Each row is followed by its group and then its class within the group.
[ -8   8   3   5   1 -13   2   4  -3  -2  16   7  -3   4  -7   8 -16  -1
   1  -2   6   3   0  -3   1   5  13  -4 -14   0 -10  -3   7] => E > <71>
[ -4   7   4   2   1  -6  -1  -9   1   0  10  -4   3   3  -6  -1 -10   1
  -3  -1  -7  -1   6  -2  -1  -1  -2  -6   6   0  25   1   9] => V > <80>
[ -4   3  -2   3 -12  -2   5  -2   2   0  18   7  12   2   1  -3 -13  -2
   8   4   1   9  -1  -4  -6   8  -2  -5   4  -7 -13   4   9] => E > <75>
[ -4   6  -1   2  -4   0   0   0   2  -8  16  -3   4   6  -1   2 -10  -2
   6   2   4  -2  -3  -5  -5   4  -3  -3 -12  -2 -21   3   0] => E > <75>
[-4  4 -1 10 -8 -2  0 -4  1 -4  6 -8  8  2  1  2 -7  4  0  1 -4  5  2 -7
 -4  0 -4 -3  2  1  2  1  0] => V > <80>
[ -3   5   1  10  -1  -9   1  -6  -1   0  12   1   3   6  -7   3 -16   0
   2   0  -6  -1   6  -4  -9   5  -1  -9   6   0  19   1   9] => V > <80>
[ -7   5   6   2   1  -9   1  -7  -1  -4  13   6   1   5 -11   2 -10  -6
  12  -8  -7  -2   0  -2   1   3  -1 -10  -1  -7  19   1   6] => V > <80>
[  2   6  12   2   4  -5   6 -21   3 -12  17  -3   6   7 -13   0 -14  -1
  -2  -4  -6  -3   7  -6  -7   5   2 -10  21  -2  35   3  14] => V > <81>
[  3   1  -2   4  -8   2 -10   1  -2  -8   2  -5   4   3   5   0  -7   4
   7   4  -6   0  -2  -3   0   2  -4   3  -8   1 -10   4  -2] => E > <75>
[-11   4  -6   2  -6  -3   6  -6   6  10  19   6   8  -2   0  -6 -14   1
   4   0   7   6   1  -1  -3   3   1 -10   6  -6 -11   7   6] => E > <71>
[ -1   6   7   0  -2  -7   1 -20   0  -7  15  -9   5   7  -8   8 -10  -4
  -9  -7   2  -4   4  -5  -8   3  -2  -6  26   2  22   5  10] => V > <81>
[ -6   7   7  -4  -2  -5  -2   2  -2  -6  18  -4   3   9 -11   7 -13  -2
   1  -9   4  -1  -5   0  -2  10  -1  -1  -6   4  -1   1   9] => E > <71>
[ -7   5   7   1 -11  -6   0  -6   1  -3  23  -6   5   7  -5   4   7  -1
   4  -4   6   2   0  -4  -5   6  -2  -5 -11  -2 -10   1   6] => E > <75>
[ -2   2  -3   8  -7   1  -1   2   0   3   8  -2  11   3   6  -2  -6   1
   1  10  -5   9  -1  -5  -1  -1  -3  -3  -6  -1 -17   4  -3] => E > <75>
[ -5   4   2   4   6   0   9 -24   3  -5  22   4   8   4  -9  -3 -12  -4
  -1  -7  -6   8   3   0  -5   3   0  -8  28  -4  41  14  17] => V > <81>
[-12  10  14   2  -2 -20   7 -16  -3  -1  41   5 -10  14 -20   7 -31  -5
  -6 -15  18  -9   6 -12  -7  13  -1 -21  18   3  18   1  28] => E > <75>
[ 11  -1   6   2  -1   0  -6  -8   0 -14  -1 -24   4   5  -1   7   1   1
  -4  -1  -1  -1  -7  -7   2  -3  -2  -1  -4   3  -5  -2 -11] => V > <81>
[  1   6  -1   4  -9  -4  -9  -1   0  -4  -1 -19   0   4  -4   6 -11   6
  -4   0 -11  -4   7   2   2   4  -4  -5  -8   1  15   0  10] => V > <80>
[ -7   5   5   2  -4  -8   0  -5  -1  -2  19  -3   0   4 -12   1 -18   2
   0  -5   5   2   3  -4  -4   3  -1   0   2  -1   3   0   2] => E > <71>
[ -9   3 -11  10  -7  -7   1  -4  -1  15   8   3   1  -3   3   1 -12   3
  -4   0   7   3   1  -4  -2  -1  -4  -9   4  -2  -6   6   4] => E > <71>
[ -4   3   0   6   1   1  -3  -7   1  -7   4 -12  -4   0 -31   4  -4   2
  -2   0  -3 -10   7  -5   0  -1  -4  -7  -8   3   5   0   1] => V > <81>
[ -2   4   3   0  -3  -8   2 -11  -2  -4  12  -1   2   7 -15   7 -15   0
  -3  -3  10  -3   3  -4  -2   6   1 -11  15   3  17   4  15] => V > <80>
[ -6   6   3   2   0  -8   6 -11   0  -2  22   2   2   7 -11   3 -17  -5
  -2  -7   5  -8   2  -8  -6   7  -2 -15   9   0  14   4  13] => V > <81>
[ -1   1  -2   2  -9   1  -3   5   2  -4   6  -6   0   2   2  -2  -2   2
   4   5  -4   5   1  -1  -2  -1   0   6 -10  -4 -11   0   0] => E > <71>
[  3   4  11  -2  -1   1  -2 -11   1 -13  18  -8  -1   5  -9   3  -7  -7
   1  -4   1  -8  -5  -2  -5   4  -1  -5  -4  -2   2   1   3] => V > <81>
[  7   1   3   1  -4   1  -7   3  -1  -8  -5 -17   5   7   4   5   0   0
   5   4  -7  -2  -4  -1   3   0  -1   6 -20   2 -20  -1 -10] => E > <75>
